Below are the code and all the weights of a small trained network. Each question names an input and a class and asks about switching units off, where a switched-off unit gives its printed mean instead of its output.

import numpy as np


def w(rows, s, z=0):
    codes = np.array(rows[::2]) - 128.0
    scale = np.full(codes.shape[1], s)
    scale[-1] = z or s
    return codes * scale


def f(y):
    return np.maximum(y, 0)


def log_softmax(a):
    a = a - a.max(-1, keepdims=True)
    return a - np.log(np.exp(a).sum(-1, keepdims=True))


def net(x, mask):
    res = np.array(x, float).reshape(1, 5) / 4 @ E
    y = f(res @ A[0][:, :-1].T + A[0][:, -1])
    res = res + np.where(mask, y, B[0][:, -1]) @ B[0][:, :-1]
    return log_softmax(res[-1] @ U[:, :-1].T + U[:, -1])


A, B = {}, {}
E = w([
[199,81,84,145,96,33,153,224],'x0',
[98,53,210,104,183,92,122,76],'x1',
[125,177,189,85,86,203,217,126],'x2',
[80,160,117,66,113,22,74,143],'x3',
[8,110,222,196,54,171,91,112],'x4',
],0.011)
A[0] = w([
[210,133,98,92,178,118,192,169,159],'neuron 1',
[135,59,111,152,163,15,48,154,153],'neuron 2',
[149,211,3,103,93,144,155,177,216],'neuron 3',
[74,87,194,161,42,169,137,153,151],'neuron 4',
[176,140,168,140,170,182,183,94,254],'neuron 5',
[216,90,158,108,182,125,179,180,74],'neuron 6',
],0.011,0.0035)
B[0] = w([
[206,48,113,150,129,105,195,134,220],'neuron 1',
[110,111,34,63,164,10,43,116,252],'neuron 2',
[217,169,179,232,159,111,143,201,230],'neuron 3',
[36,182,120,145,24,104,135,80,210],'neuron 4',
[62,114,80,67,137,254,129,174,191],'neuron 5',
[133,99,83,112,106,123,187,86,193],'neuron 6',
],0.011,0.018)
U = w([
[91,158,162,150,41,142,138,114,101],'0',
[173,179,156,163,130,99,157,170,75],'1',
[125,103,111,114,155,77,84,128,225],'2',
[141,66,109,118,118,153,211,126,1],'3',
[103,148,133,137,169,218,103,119,168],'4',
[99,182,254,64,126,120,133,103,155],'5',
],0.017,0.0024)

Each question gives the input, the list of numbers given to net, and the class t.
The units are the neurons (one row each of A and B). Each row of codes is followed by its name. A weight is (code - 128) times the scale printed after its matrix; where a second scale follows, it is the last column's (A, B and U).
mask holds one flag per neuron, in row order. A switched-off neuron (its flag False) gives its mean, the last column of its row in B, instead of its output. The means were averaged over made-up inputs and are rounded, as every weight is.
A unit's drop is (log p(t) with every unit on - log p(t) with that unit switched off) / (log p(t) with every unit on - log p(t) with every unit switched off).
The circuit of an input: a set's keep is (log p(t) with only the set's units on - log p(t) with every unit switched off) / (log p(t) with every unit on - log p(t) with every unit switched off). Starting from all 6 units, units are removed one at a time, each time the one whose removal leaves the highest keep (on an exact tie, the one counted first), for as long as the keep stays at least 0.8.
circuit, biggest first: the units of the circuit, biggest drop first
unit that matters most: the unit with the biggest drop
top k neurons: the k neurons with the biggest drops, biggest first
drop of u: that unit's drop, to one decimal
input [-7,2,-7,-6,5], class 0: unit that matters most => neuron 4
input [2,0,0,3,4], class 0: circuit, biggest first => (neuron 2; neuron 4)
input [-1,1,3,-4,1], class 4: circuit, biggest first => (neuron 5; neuron 1)
input [-6,-7,-6,6,5], class 0: top 2 neurons => (neuron 2; neuron 1)
input [3,-7,-5,2,8], class 0: top 2 neurons => (neuron 4; neuron 1)
input [5,-6,6,-4,2], class 1: drop of neuron 3 => 4.4
input [-7,2,8,-5,-4], class 4: drop of neuron 5 => 0.8
input [0,-4,-2,0,4], class 0: drop of neuron 2 => 0.2
input [-6,5,-6,-5,8], class 0: drop of neuron 4 => 1.0
input [8,5,-2,-4,-8], class 3: top 2 neurons => (neuron 1; neuron 6)
input [-7,1,0,2,-8], class 3: top 2 neurons => (neuron 2; neuron 1)
